Here is a tiny trained network, its code and every weight. The questions are about switching its units off for an input and a class, where a switched-off unit gives its printed mean instead of its output.

import numpy as np


def w(rows, s, z=0):
    codes = np.array(rows[::2]) - 128.0
    scale = np.full(codes.shape[1], s)
    scale[-1] = z or s
    return codes * scale


def norm(h):
    return h / np.sqrt((h * h).mean(-1, keepdims=True) + 1e-5)


def f(y):
    return y / 2 * (1 + np.tanh(0.7978845608 * (y + 0.044715 * y**3)))


def log_softmax(a):
    a = a - a.max(-1, keepdims=True)
    return a - np.log(np.exp(a).sum(-1, keepdims=True))


def net(x, mask):
    res = np.array(x, float).reshape(1, 8) / 4 @ E
    u = 0
    for l in range(3):
        y = f(norm(res) @ A[l][:, :-1].T + A[l][:, -1])
        res = res + np.where(mask[u : u + 9], y, B[l][:, -1]) @ B[l][:, :-1]
        u += 9
    return log_softmax(norm(res)[-1] @ U[:, :-1].T + U[:, -1])


A, B = {}, {}
E = w([
[167,103,175,137,162,167,139,201,173,138,145,141],'x0',
[17,120,163,176,34,251,175,137,134,81,2,153],'x1',
[129,144,49,244,185,89,103,151,149,131,66,176],'x2',
[126,131,131,132,130,132,123,131,131,127,136,126],'x3',
[221,102,123,84,130,155,86,73,193,105,41,118],'x4',
[162,156,127,156,29,93,189,86,213,152,179,203],'x5',
[171,31,51,73,45,82,123,234,44,86,117,218],'x6',
[185,73,66,171,134,165,242,109,82,159,126,50],'x7',
],0.00095)
A[0] = w([
[180,78,80,170,139,145,251,99,97,146,114,54,48],'0.n1',
[216,147,115,80,139,164,120,112,168,109,63,133,135],'0.n2',
[88,159,173,97,145,89,73,139,160,86,120,182,99],'0.n3',
[82,160,179,83,135,88,74,133,160,86,125,185,73],'0.n4',
[152,142,141,142,64,92,184,109,187,173,141,177,78],'0.n5',
[154,142,142,153,51,83,181,101,200,166,146,180,34],'0.n6',
[89,158,167,94,140,97,74,135,158,85,124,178,93],'0.n7',
[85,110,133,152,102,179,137,144,123,93,93,156,163],'0.n8',
[116,190,163,159,159,148,122,82,154,147,147,83,254],'0.n9',
],0.0031,0.0018)
B[0] = w([
[156,171,82,160,50,220,5,164,101,214,184,125,197],'0.n1',
[34,57,143,164,108,80,87,107,118,160,177,146,188],'0.n2',
[180,104,65,179,103,188,153,129,97,185,159,82,156],'0.n3',
[171,107,66,167,100,203,146,130,76,176,154,63,152],'0.n4',
[91,123,96,100,201,190,68,134,84,50,155,154,169],'0.n5',
[84,149,85,81,217,201,64,109,82,41,160,159,165],'0.n6',
[183,103,62,173,91,197,150,123,89,197,151,65,149],'0.n7',
[181,146,123,98,154,89,152,123,125,168,125,161,191],'0.n8',
[152,92,104,122,93,88,142,166,122,72,123,155,250],'0.n9',
],0.0026,0.0017)
A[1] = w([
[110,106,109,138,151,151,133,118,88,49,112,112,216],'1.n1',
[60,223,145,163,154,130,227,252,59,138,219,150,148],'1.n2',
[125,94,139,115,177,125,105,162,72,139,66,59,73],'1.n3',
[238,46,119,89,122,167,52,74,221,120,41,146,119],'1.n4',
[136,84,157,125,181,116,129,188,62,166,71,48,146],'1.n5',
[75,88,146,107,238,148,70,195,31,138,29,8,29],'1.n6',
[89,238,186,169,206,171,150,19,207,156,140,42,2],'1.n7',
[97,231,183,168,201,169,139,32,204,151,137,50,47],'1.n8',
[167,107,126,99,167,66,89,102,101,130,176,116,45],'1.n9',
],0.0021,0.00074)
B[1] = w([
[138,144,127,117,119,99,152,91,168,110,158,144,183],'1.n1',
[98,2,133,140,117,108,12,6,176,160,119,129,239],'1.n2',
[122,167,119,131,101,141,133,95,155,95,183,198,137],'1.n3',
[2,123,154,205,146,84,121,111,42,163,247,129,255],'1.n4',
[125,142,104,127,113,133,124,83,200,70,180,203,192],'1.n5',
[135,180,85,114,103,202,106,66,147,62,227,250,168],'1.n6',
[180,35,100,88,68,97,74,226,20,82,103,196,134],'1.n7',
[183,16,101,98,78,103,76,236,27,71,108,206,133],'1.n8',
[98,177,138,142,116,164,205,127,107,143,51,170,176],'1.n9',
],0.0021,0.00087)
A[2] = w([
[42,37,126,154,137,96,125,106,173,164,173,99,248],'2.n1',
[59,134,161,157,71,218,186,146,165,95,10,136,129],'2.n2',
[140,94,49,65,58,44,208,182,64,112,121,217,163],'2.n3',
[217,208,110,60,232,24,135,149,157,174,166,64,27],'2.n4',
[154,119,206,7,93,175,178,97,81,124,160,75,98],'2.n5',
[47,117,144,159,66,201,161,149,161,120,60,122,107],'2.n6',
[150,121,216,18,87,171,136,92,73,118,156,75,115],'2.n7',
[181,127,94,98,195,63,96,111,152,140,193,88,155],'2.n8',
[181,163,57,249,212,84,108,122,141,125,31,170,180],'2.n9',
],0.0021,0.0019)
B[2] = w([
[159,160,225,109,164,132,139,35,167,123,2,70,252],'2.n1',
[219,216,140,37,220,60,172,104,20,203,195,164,157],'2.n2',
[185,137,235,184,182,156,67,166,136,26,114,25,231],'2.n3',
[134,176,154,97,107,166,175,120,3,171,86,241,131],'2.n4',
[80,157,41,209,171,80,147,196,197,139,89,156,171],'2.n5',
[207,169,138,75,189,69,116,115,62,182,175,135,145],'2.n6',
[63,155,13,215,134,76,184,206,218,155,83,140,182],'2.n7',
[120,182,188,90,118,187,200,115,68,148,42,171,203],'2.n8',
[56,139,125,51,75,120,231,194,203,145,157,74,202],'2.n9',
],0.0021,0.0018)
U = w([
[196,205,169,57,170,97,210,129,11,201,112,192,133],'0',
[172,111,45,181,63,217,74,157,89,224,180,80,116],'1',
[181,54,173,139,119,79,79,233,95,3,101,104,108],'2',
[82,155,71,94,169,205,95,73,157,30,212,228,100],'3',
[41,149,68,149,121,62,222,207,240,161,90,97,98],'4',
[136,138,156,126,131,146,143,93,168,123,99,88,252],'5',
[76,64,198,148,134,80,84,6,137,172,94,101,74],'6',
],0.0056,0.0042)

Each question gives the input, the list of numbers given to net, and the class t.
The units are the neurons (one row each of A and B). Each row of codes is followed by its name. A weight is (code - 128) times the scale printed after its matrix; where a second scale follows, it is the last column's (A, B and U).
mask holds one flag per neuron, layer by layer. A switched-off neuron (its flag False) gives its mean, the last column of its row in B, instead of its output. The means were averaged over made-up inputs and are rounded, as every weight is.
A unit's drop is (log p(t) with every unit on - log p(t) with that unit switched off) / (log p(t) with every unit on - log p(t) with every unit switched off).
The circuit of an input: a set's keep is (log p(t) with only the set's units on - log p(t) with every unit switched off) / (log p(t) with every unit on - log p(t) with every unit switched off). Starting from the 12 units with the biggest drops (on a tie, the unit counted first), units are removed one at a time, each time the one whose removal leaves the highest keep (on an exact tie, the one counted first), for as long as the keep stays at least 0.8.
units of the circuit, in order: the units of the circuit, biggest drop first
k most important neurons: the k neurons with the biggest drops, biggest first
k most important neurons of layer l: the k neurons of layer l with the biggest drops, biggest first
input [0,-3,8,-6,5,5,-7,-7], class 4: 2 most important neurons of layer 2 => [2.n9, 2.n3]
input [-4,-1,-2,2,-5,-3,-7,8], class 1: units of the circuit, in order => [0.n1]
input [-8,-3,6,-8,2,3,-8,-5], class 2: units of the circuit, in order => [1.n7, 1.n8]
input [6,6,6,-3,-2,-2,-6,-2], class 0: 2 most important neurons => [2.n2, 0.n9]
input [7,7,-3,-4,3,5,-8,1], class 2: units of the circuit, in order => [1.n8, 1.n7]
input [-5,4,-1,-4,-1,8,-6,6], class 3: 4 most important neurons of layer 0 => [0.n6, 0.n5, 0.n1, 0.n9]
input [4,7,-5,-1,0,6,6,-8], class 1: units of the circuit, in order => [0.n4, 0.n7, 0.n3]
input [5,-8,-3,8,-6,3,0,-6], class 0: 2 most important neurons of layer 0 => [0.n1, 0.n2]
input [-1,-4,7,-8,-3,-5,1,-3], class 4: 3 most important neurons => [2.n9, 0.n6, 0.n5]
input [1,4,5,-6,-1,1,-6,-5], class 2: 3 most important neurons => [1.n8, 1.n7, 0.n1]
input [-4,7,-4,-3,-2,-4,-5,-6], class 0: 3 most important neurons => [2.n2, 0.n1, 0.n9]
input [1,3,-7,-5,-4,-2,-5,0], class 4: units of the circuit, in order => [2.n7, 2.n5]
input [6,4,-6,-8,5,-4,-8,1], class 2: units of the circuit, in order => [1.n8, 1.n7]
input [-2,5,4,5,-5,3,-1,-2], class 0: units of the circuit, in order => [2.n2]
input [5,-4,-4,6,5,7,5,1], class 3: units of the circuit, in order => [0.n6, 0.n5]
input [5,-7,-1,5,-4,1,-4,-7], class 0: 3 most important neurons of layer 2 => [2.n4, 2.n8, 2.n3]
input [4,-6,1,-4,-5,2,5,-5], class 0: 2 most important neurons of layer 2 => [2.n4, 2.n8]
input [-7,6,6,-2,-3,-6,-8,7], class 2: units of the circuit, in order => [1.n7, 1.n8]
input [1,-5,-8,1,7,6,-2,-6], class 4: 4 most important neurons => [2.n7, 0.n1, 2.n5, 1.n2]
input [-2,-2,6,-6,5,-2,6,-6], class 1: units of the circuit, in order => [0.n7, 0.n3]
input [-2,1,-3,-4,-7,4,-1,2], class 6: units of the circuit, in order => [1.n2]
input [1,-4,-6,8,2,-2,-1,-6], class 1: 2 most important neurons => [0.n4, 0.n7]
input [7,-2,6,-8,-8,6,2,5], class 6: 2 most important neurons => [1.n2, 2.n1]
input [3,0,-4,-2,-5,-3,4,3], class 6: 2 most important neurons => [1.n2, 0.n9]
input [4,6,2,0,5,-6,-1,-4], class 0: 2 most important neurons of layer 0 => [0.n6, 0.n5]
input [-2,-4,7,0,-6,-5,0,3], class 4: units of the circuit, in order => [2.n9, 1.n4]
input [7,7,-5,2,-7,-8,-7,-1], class 3: units of the circuit, in order => [1.n6]
input [2,-4,6,8,1,-2,3,-3], class 4: 2 most important neurons => [2.n9, 0.n1]
input [7,0,7,-6,2,-6,-4,-5], class 4: 4 most important neurons => [2.n9, 0.n6, 0.n5, 0.n1]
